120,147,151,135,152
142,120,119,127,121
148,127,126,139,115
130,132,134,129,136
141,126,126,132,129
134,117,118,116,145
137,122,122,124,130
119,146,150,134,143
123,141,144,131,149
122,132,136,121,153
139,117,117,121,133
140,148,147,154,104
134,131,133,130,140
Indices start at 0.
Give the bottom-left entry.
Answer: 134
The entry just left of 124 -> 122
Give the entry in the top-left corner.
Answer: 120
Give the entry just right of 118.
Answer: 116
Give the bottom entry of the column that holds the largest entry.
Answer: 130
Give the entry at row 1, column 1.
Answer: 120
The entry in the top-right corner -> 152
The entry in row 1 and column 2 is 119
Give the entry at row 0, column 2.
Answer: 151
Give the entry directly above the smallest entry.
Answer: 133
The entry at row 1, column 0: 142
The smallest entry -> 104
The entry at row 2, column 0: 148
Give the entry just left of 115.
Answer: 139
The bottom-right entry is 140
Give the entry directly below the centre entry.
Answer: 150
The entry just left of the largest entry -> 147
The entry in row 2 and column 1 -> 127

data =
[[107 141 106 105 138 106 136 139 106 109 107 108 108]
 [145 114 145 141 123 146 118 135 141 139 140 140 140]
 [134 135 135 111 121 135 143 140 110 112 111 112 112]
 [106 147 106 107 134 106 150 121 107 109 108 109 109]
 [105 136 105 131 138 104 119 111 132 131 132 132 132]
 [122 133 122 122 130 121 139 124 122 123 122 122 122]]
The largest entry in the last row -> 139
The first entry on the main diagonal -> 107
The first entry on the diagonal from the top-right corner -> 108
The largest entry in the last column is 140
Report the bottom-right entry.
122
The entry directly above the largest entry: 143
The entry directly above the smallest entry: 106
Report the entry directly above 124.
111
The 2nd entry on the diagonal from the top-right corner: 140
The 4th-last entry, reading row by row is 123
Report the first entry in the row that holds the smallest entry.
105
Report the entry just right of 143.
140
The top entry of the column that holds the smallest entry: 106
The entry just left of the smallest entry -> 138
The 5th-last entry, reading row by row: 122
The last entry of the largest entry's row is 109
The entry just right of 147: 106
Report the largest entry in the first column.
145
Report the fourth entry in reading order.
105
Report the entry directly below the smallest entry.
121
The entry directly below the largest entry is 119
Report the last entry of the smallest entry's row.
132
The second entry on the main diagonal -> 114
The 3rd largest entry: 146
Report the entry in the bottom-left corner.
122
Report the entry just right of 150.
121

X = [109 155 132  99]
The second entry from the end -> 132
What is the last entry?
A: 99
The entry just left of 155: 109

Read these off the grid that follows.
1) Report the fourth-last entry, reading row by row.
2) Report the first entry, reading row by row.
3) Report the bottom-left entry.
4) Report the entry in the bottom-right corner.
5) Report the second entry in reading order.
6) Report the entry just left of 129.
7) Report the third-last entry, reading row by row.
8) Report the first entry of the smallest entry's row.
[[152 128 134 125 120 131 131 127 134 127 131 138 131 121]
 [141 120 133 123 124 133 135 119 131 128 126 138 129 125]
 [145 121 133 123 123 133 135 120 131 128 127 138 130 125]
 [151 127 134 125 120 131 131 126 134 127 130 138 131 121]
 [152 128 134 125 120 131 131 127 134 127 131 138 131 121]]
1) 131
2) 152
3) 152
4) 121
5) 128
6) 138
7) 138
8) 141

M =
[[110 143 111 145 140 118]
 [121 119 138 118 137 121]
 [146 114 108 142 144 122]
 [118 119 137 115 140 121]
 [143 113 138 138 118 141]
 [121 119 137 122 137 119]
 [142 150 142 131 110 116]
 [124 139 114 147 114 143]
 [109 121 138 143 118 115]
 [119 121 138 120 137 120]]
Rows and columns are numbered from 0.
The top-left entry is 110
What is the entry in row 0 and column 2? 111
The entry in row 2 and column 2: 108
The entry directly above 150 -> 119
The entry in row 0 and column 1: 143
The top-right entry is 118
What is the bottom-left entry? 119
What is the entry in the bottom-right corner? 120
What is the entry directly above the smallest entry? 138
What is the entry in row 1 and column 0? 121
What is the bottom entry of the column that holds the smallest entry? 138
The entry in row 2 and column 1: 114
What is the entry just left of the largest entry? 142
What is the entry in row 1 and column 1? 119
The entry directly below 131 -> 147
What is the entry directly above 144? 137
What is the largest entry? 150
What is the bottom entry of the column that holds the largest entry? 121
The entry just right of the smallest entry -> 142
